Here is a tiny trained network, its code and every weight. The questions are about switching its units off for an input and a class, where a switched-off unit gives its printed mean instead of its output.

import numpy as np


def w(rows, s, z=0):
    codes = np.array(rows[::2]) - 128.0
    scale = np.full(codes.shape[1], s)
    scale[-1] = z or s
    return codes * scale


def norm(h):
    return h / np.sqrt((h * h).mean(-1, keepdims=True) + 1e-5)


def f(y):
    return y / 2 * (1 + np.tanh(0.7978845608 * (y + 0.044715 * y**3)))


def log_softmax(a):
    a = a - a.max(-1, keepdims=True)
    return a - np.log(np.exp(a).sum(-1, keepdims=True))


def net(x, mask):
    res = np.array(x, float).reshape(1, 6) / 4 @ E
    u = 0
    for l in range(2):
        y = f(norm(res) @ A[l][:, :-1].T + A[l][:, -1])
        res = res + np.where(mask[u : u + 3], y, B[l][:, -1]) @ B[l][:, :-1]
        u += 3
    return log_softmax(norm(res)[-1] @ U[:, :-1].T + U[:, -1])


A, B = {}, {}
E = w([
[121,154,133,38,175,94],'x0',
[26,107,35,22,61,200],'x1',
[37,247,153,66,237,137],'x2',
[89,82,179,158,183,94],'x3',
[200,65,37,104,35,213],'x4',
[63,255,126,111,23,145],'x5',
],0.0044)
A[0] = w([
[102,218,138,91,100,124,2],'0.n1',
[135,149,58,3,120,169,150],'0.n2',
[62,135,150,140,178,179,68],'0.n3',
],0.0074,0.00056)
B[0] = w([
[62,179,173,173,2,129,207],'0.n1',
[174,138,113,119,183,252,253],'0.n2',
[178,148,189,102,98,119,173],'0.n3',
],0.0077,0.0039)
A[1] = w([
[151,139,99,211,154,149,95],'1.n1',
[194,2,102,156,58,153,248],'1.n2',
[159,98,202,94,198,67,167],'1.n3',
],0.008,0.0014)
B[1] = w([
[56,124,112,73,128,117,146],'1.n1',
[188,72,108,111,96,4,254],'1.n2',
[43,126,132,159,213,135,203],'1.n3',
],0.012,0.0058)
U = w([
[44,143,174,173,249,73,137],'0',
[138,148,85,39,145,208,87],'1',
[43,254,175,142,34,119,36],'2',
[170,61,65,111,97,4,250],'3',
],0.014,0.0013)

Each question gives the input, the list of numbers given to net, and the class t.
The units are the neurons (one row each of A and B). Each row of codes is followed by its name. A weight is (code - 128) times the scale printed after its matrix; where a second scale follows, it is the last column's (A, B and U).
mask holds one flag per neuron, layer by layer. A switched-off neuron (its flag False) gives its mean, the last column of its row in B, instead of its output. The means were averaged over made-up inputs and are rounded, as every weight is.
A unit's drop is (log p(t) with every unit on - log p(t) with that unit switched off) / (log p(t) with every unit on - log p(t) with every unit switched off).
The circuit of an input: a set's keep is (log p(t) with only the set's units on - log p(t) with every unit switched off) / (log p(t) with every unit on - log p(t) with every unit switched off). Starting from all 6 units, units are removed one at a time, each time the one whose removal leaves the highest keep (on an exact tie, the one counted first), for as long as the keep stays at least 0.8.
units of the circuit, in order: the units of the circuit, biggest drop first
most important unit: the unit with the biggest drop
top k neurons: the k neurons with the biggest drops, biggest first
drop when u is switched off: that unit's drop, to one decimal
input [-3,0,5,-5,-8,2], class 2: most important unit -> 0.n1
input [-8,-1,0,2,-4,3], class 2: units of the circuit, in order -> (1.n2, 1.n3)
input [5,-5,3,1,3,4], class 2: top 2 neurons -> (0.n1, 1.n2)
input [6,-7,4,-3,7,2], class 1: top 2 neurons -> (1.n2, 0.n2)
input [-7,4,6,7,-8,4], class 2: units of the circuit, in order -> (0.n1, 1.n3)
input [3,-4,3,7,8,-2], class 0: top 3 neurons -> (1.n3, 0.n1, 0.n2)
input [6,4,-8,-3,-2,6], class 1: top 2 neurons -> (0.n2, 0.n1)
input [4,-7,8,-4,-8,6], class 2: top 2 neurons -> (0.n1, 1.n2)
input [-3,6,5,-1,-7,0], class 2: top 2 neurons -> (0.n1, 1.n3)
input [5,3,7,-5,-2,-5], class 1: top 2 neurons -> (0.n2, 1.n3)
input [0,-3,4,5,-3,6], class 2: drop when 0.n1 is switched off -> 0.4
input [2,-2,1,2,-3,4], class 2: drop when 0.n1 is switched off -> 0.4
input [5,-4,6,-5,2,1], class 2: drop when 1.n3 is switched off -> 0.0
input [8,3,1,-8,-4,-6], class 1: top neuron -> (0.n2)
